Here is a tiny trained network, its code and every weight. The questions are about switching its units off for an input and a class, where a switched-off unit gives its printed mean instead of its output.

import numpy as np


def w(rows, s, z=0):
    codes = np.array(rows[::2]) - 128.0
    scale = np.full(codes.shape[1], s)
    scale[-1] = z or s
    return codes * scale


def f(y):
    return y / 2 * (1 + np.tanh(0.7978845608 * (y + 0.044715 * y**3)))


def log_softmax(a):
    a = a - a.max(-1, keepdims=True)
    return a - np.log(np.exp(a).sum(-1, keepdims=True))


def net(x, mask):
    res = np.array(x, float).reshape(1, 7) / 4 @ E
    y = f(res @ A[0][:, :-1].T + A[0][:, -1])
    res = res + np.where(mask, y, B[0][:, -1]) @ B[0][:, :-1]
    return log_softmax(res[-1] @ U[:, :-1].T + U[:, -1])


A, B = {}, {}
E = w([
[142,105,136,95],'x0',
[139,151,130,193],'x1',
[167,137,117,114],'x2',
[198,209,161,79],'x3',
[135,90,232,67],'x4',
[180,10,205,220],'x5',
[224,1,67,132],'x6',
],0.0098)
A[0] = w([
[105,160,127,180,79],'n0',
[6,105,109,137,77],'n1',
[86,101,166,2,109],'n2',
[158,146,6,116,64],'n3',
[180,188,175,86,253],'n4',
[87,237,96,160,61],'n5',
],0.015,0.0047)
B[0] = w([
[107,170,105,197,166],'n0',
[11,89,137,159,201],'n1',
[124,82,222,15,231],'n2',
[148,97,7,55,197],'n3',
[214,247,131,149,233],'n4',
[83,228,158,113,246],'n5',
],0.013,0.014)
U = w([
[105,118,26,102,126],'0',
[109,137,207,64,39],'1',
[146,205,154,126,100],'2',
[11,92,134,179,118],'3',
[45,223,136,131,123],'4',
[183,2,156,246,123],'5',
[100,204,144,95,254],'6',
],0.0097,0.0073)

Each question gives the input, the list of numbers given to net, and the class t.
The units are the neurons (one row each of A and B). Each row of codes is followed by its name. A weight is (code - 128) times the scale printed after its matrix; where a second scale follows, it is the last column's (A, B and U).
mask holds one flag per neuron, in row order. A switched-off neuron (its flag False) gives its mean, the last column of its row in B, instead of its output. The means were averaged over made-up inputs and are rounded, as every weight is.
A unit's drop is (log p(t) with every unit on - log p(t) with that unit switched off) / (log p(t) with every unit on - log p(t) with every unit switched off).
The circuit of an input: a set's keep is (log p(t) with only the set's units on - log p(t) with every unit switched off) / (log p(t) with every unit on - log p(t) with every unit switched off). Starting from all 6 units, units are removed one at a time, each time the one whose removal leaves the highest keep (on an exact tie, the one counted first), for as long as the keep stays at least 0.8.
circuit, biggest first: the units of the circuit, biggest drop first
most important unit: the unit with the biggest drop
top k neurons: the k neurons with the biggest drops, biggest first
drop when u is switched off: that unit's drop, to one decimal
input [-1,-5,8,5,5,-5,4], class 1: top 3 neurons : n2, n5, n0
input [8,1,7,3,3,4,1], class 2: top 3 neurons : n4, n1, n2
input [0,-3,8,5,3,7,0], class 2: circuit, biggest first : n4, n1
input [8,5,-8,-5,3,-7,3], class 3: circuit, biggest first : n1, n4
input [3,4,5,-2,7,-4,2], class 1: top 2 neurons : n2, n5
input [7,-1,3,4,-2,-2,4], class 0: top 2 neurons : n3, n5
input [-8,-2,-4,-7,-1,-3,3], class 3: circuit, biggest first : n1
input [0,4,7,-1,0,-1,-1], class 2: circuit, biggest first : n1, n2
input [3,5,3,4,-3,-8,3], class 0: top 2 neurons : n3, n2
input [-7,-6,-6,7,5,7,6], class 5: top 2 neurons : n5, n2
input [1,-1,-7,7,-8,7,7], class 5: top 2 neurons : n5, n4
input [1,4,-4,3,6,7,-7], class 2: top 2 neurons : n4, n1
input [1,-5,1,-5,4,2,-3], class 1: top 2 neurons : n2, n0
input [-2,-6,-1,-2,-6,6,-4], class 3: most important unit : n4
input [5,0,0,3,3,-5,-4], class 1: top 3 neurons : n2, n0, n3
input [-5,0,-1,3,7,7,-6], class 2: top 2 neurons : n4, n1
input [-1,2,5,6,-8,7,4], class 5: top 2 neurons : n5, n4
input [3,5,1,4,7,0,1], class 2: top 2 neurons : n4, n1
input [1,2,7,5,4,7,-8], class 2: drop when n4 is switched off : 0.3
input [3,3,-5,-6,7,7,-5], class 3: drop when n1 is switched off : 0.2
input [5,-1,-6,-7,-6,0,-2], class 3: drop when n1 is switched off : 0.1
input [-4,8,3,5,6,5,-6], class 2: most important unit : n4
